Below is a small trained network, with its code and all its weights. Each question gives an input and a target symbol and asks what happens when units are switched off, that is, made to give their printed mean instead of their output.

import numpy as np


def w(rows, s, z=0):
    codes = np.array(rows[::2]) - 128.0
    scale = np.full(codes.shape[1], s)
    scale[-1] = z or s
    return codes * scale


def norm(h):
    return h / np.sqrt((h * h).mean(-1, keepdims=True) + 1e-5)


def f(y):
    return np.maximum(y, 0)


def softmax(a):
    e = np.exp(a - a.max(-1, keepdims=True))
    return e / e.sum(-1, keepdims=True)


def log_softmax(a):
    a = a - a.max(-1, keepdims=True)
    return a - np.log(np.exp(a).sum(-1, keepdims=True))


def net(x, mask):
    ids = ['ΞΠΦΨαβεζημτω'.index(c) for c in x.split()]
    T = len(ids)
    res = E[ids] + P[:T]
    r = norm(res)
    for j in range(2):
        rows = slice(2 * j, 2 * j + 2)
        q, k, v = (r @ M[0][rows].T for M in (Q, K, V))
        z = softmax(np.where(np.tri(T) > 0, q @ k.T / 2**0.5, -1e9)) @ v
        o = O[0][rows]
        res = res + np.where(mask[j], z, o[:, -1]) @ o[:, :-1]
    y = f(norm(res) @ A[0][:, :-1].T + A[0][:, -1])
    res = res + np.where(mask[2:6], y, B[0][:, -1]) @ B[0][:, :-1]
    return log_softmax(norm(res)[-1] @ U[:, :-1].T + U[:, -1])


Q, K, V, O, A, B = {}, {}, {}, {}, {}, {}
E = w([
[102,124,103,144,147,139],'Ξ',
[91,62,109,33,89,138],'Π',
[81,117,155,91,164,149],'Φ',
[115,115,157,124,153,122],'Ψ',
[107,168,123,169,158,217],'α',
[122,115,109,67,228,80],'β',
[75,127,176,95,114,213],'ε',
[76,81,144,140,176,161],'ζ',
[95,120,87,102,181,149],'η',
[188,80,84,126,109,105],'μ',
[110,123,156,144,104,170],'τ',
[212,250,103,107,156,145],'ω',
],0.025)
P = w([
[186,208,100,210,3,1],'0',
[220,145,196,37,192,154],'1',
[218,133,246,47,175,169],'2',
[220,135,228,59,178,175],'3',
[213,123,224,43,190,174],'4',
[213,99,243,54,176,177],'5',
[246,138,231,62,211,177],'6',
],0.0062)
Q[0] = w([
[145,96,90,108,81,63],'head 0',
[181,143,98,122,124,69],'head 0',
[120,84,134,114,114,158],'head 1',
[72,128,192,155,172,255],'head 1',
],0.047)
K[0] = w([
[184,50,133,65,149,206],'head 0',
[242,113,154,75,220,163],'head 0',
[85,69,114,109,79,136],'head 1',
[3,220,126,215,27,77],'head 1',
],0.026)
V[0] = w([
[146,137,2,133,213,174],'head 0',
[249,71,85,209,99,154],'head 0',
[74,75,50,194,108,245],'head 1',
[139,221,112,64,57,205],'head 1',
],0.028)
O[0] = w([
[121,76,118,218,137,30,152],'head 0',
[164,27,5,95,109,121,50],'head 0',
[105,46,207,175,79,190,1],'head 1',
[157,212,120,202,43,109,196],'head 1',
],0.019,0.0078)
A[0] = w([
[88,179,156,201,141,158,3],'neuron 0',
[99,39,122,172,153,104,47],'neuron 1',
[152,97,120,54,254,86,103],'neuron 2',
[107,166,182,52,97,94,141],'neuron 3',
],0.034,0.0035)
B[0] = w([
[142,23,127,78,138,15,206],'neuron 0',
[93,216,39,81,192,186,202],'neuron 1',
[223,83,250,221,71,43,253],'neuron 2',
[44,56,14,114,128,104,200],'neuron 3',
],0.021,0.022)
U = w([
[118,149,43,124,184,210,183],'Ξ',
[45,67,82,48,69,81,50],'Π',
[56,220,159,89,138,128,146],'Φ',
[202,153,138,25,141,123,133],'Ψ',
[96,68,88,232,37,169,108],'α',
[164,86,221,186,77,57,55],'β',
[77,160,190,113,3,136,149],'ε',
[133,66,184,124,153,199,203],'ζ',
[34,134,109,212,197,98,52],'η',
[225,34,51,116,107,129,49],'μ',
[154,145,104,87,47,221,253],'τ',
[161,231,58,167,72,108,147],'ω',
],0.011,0.0044)

Each question gives the input, a string of symbols that net reads in full, and the target symbol t.
The units are the heads (2 rows each of Q, K, V and O) and the neurons (one row each of A and B). Each row of codes is followed by its name. A weight is (code - 128) times the scale printed after its matrix; where a second scale follows, it is the last column's (O, A, B and U).
mask holds one flag per unit, heads first, then neurons. A switched-off unit (its flag False) gives its mean, the last column of its rows in O or B, instead of its output. The means were averaged over made-up inputs and are rounded, as every weight is.
A unit's drop is (log p(t) with every unit on - log p(t) with that unit switched off) / (log p(t) with every unit on - log p(t) with every unit switched off).
The circuit of an input: a set's keep is (log p(t) with only the set's units on - log p(t) with every unit switched off) / (log p(t) with every unit on - log p(t) with every unit switched off). Starting from all 6 units, units are removed one at a time, each time the one whose removal leaves the highest keep (on an exact tie, the one counted first), for as long as the keep stays at least 0.8.
units of the circuit, in order: the units of the circuit, biggest drop first
most important unit: the unit with the biggest drop
top k neurons: the k neurons with the biggest drops, biggest first
which heads matter: for each layer, one digit per head in row order, 1 if its drop is at least 0.15 and else 0, layers parted by /
drop when u is switched off: that unit's drop, to one decimal
input η Ψ τ Ξ ζ η, target η: which heads matter => 10
input ζ τ ε β Π τ, target ζ: units of the circuit, in order => head 1
input ζ η μ α ζ Π α, target ζ: which heads matter => 01
input η Φ ζ α α α, target η: top 2 neurons => neuron 1; neuron 2
input α ζ τ ε Φ, target α: which heads matter => 11
input ε β ω Φ β Ψ, target ε: units of the circuit, in order => head 1; head 0
input α ω ζ Ψ, target α: units of the circuit, in order => head 1; neuron 2
input Π Ξ β Ψ α τ ζ, target Π: which heads matter => 10
input μ Π Φ η β ε Ξ, target μ: which heads matter => 10
input Φ ζ Ψ α Ξ Ψ, target Φ: which heads matter => 10
input ω Φ Φ Ξ, target ω: which heads matter => 01
input Φ η α η, target Φ: which heads matter => 10
input τ Ψ α α, target τ: which heads matter => 10
input α β Π ε Π η Ξ, target α: which heads matter => 11
input τ η Π α η Ξ ε, target τ: which heads matter => 10
input Φ τ Ξ, target Φ: units of the circuit, in order => head 0
input Ξ β τ η Ψ α, target Ξ: units of the circuit, in order => neuron 1; head 0; head 1
input Ψ μ Π α Φ, target Ψ: units of the circuit, in order => head 0; head 1
input α β η α ζ η ε, target α: top 2 neurons => neuron 2; neuron 1
input τ ζ ε μ η, target τ: most important unit => head 0
input η ζ Π ω Ψ ε Ξ, target η: drop when head 0 is switched off => 0.9
input ζ Φ α Ψ β τ Ξ, target ζ: drop when head 1 is switched off => 1.0
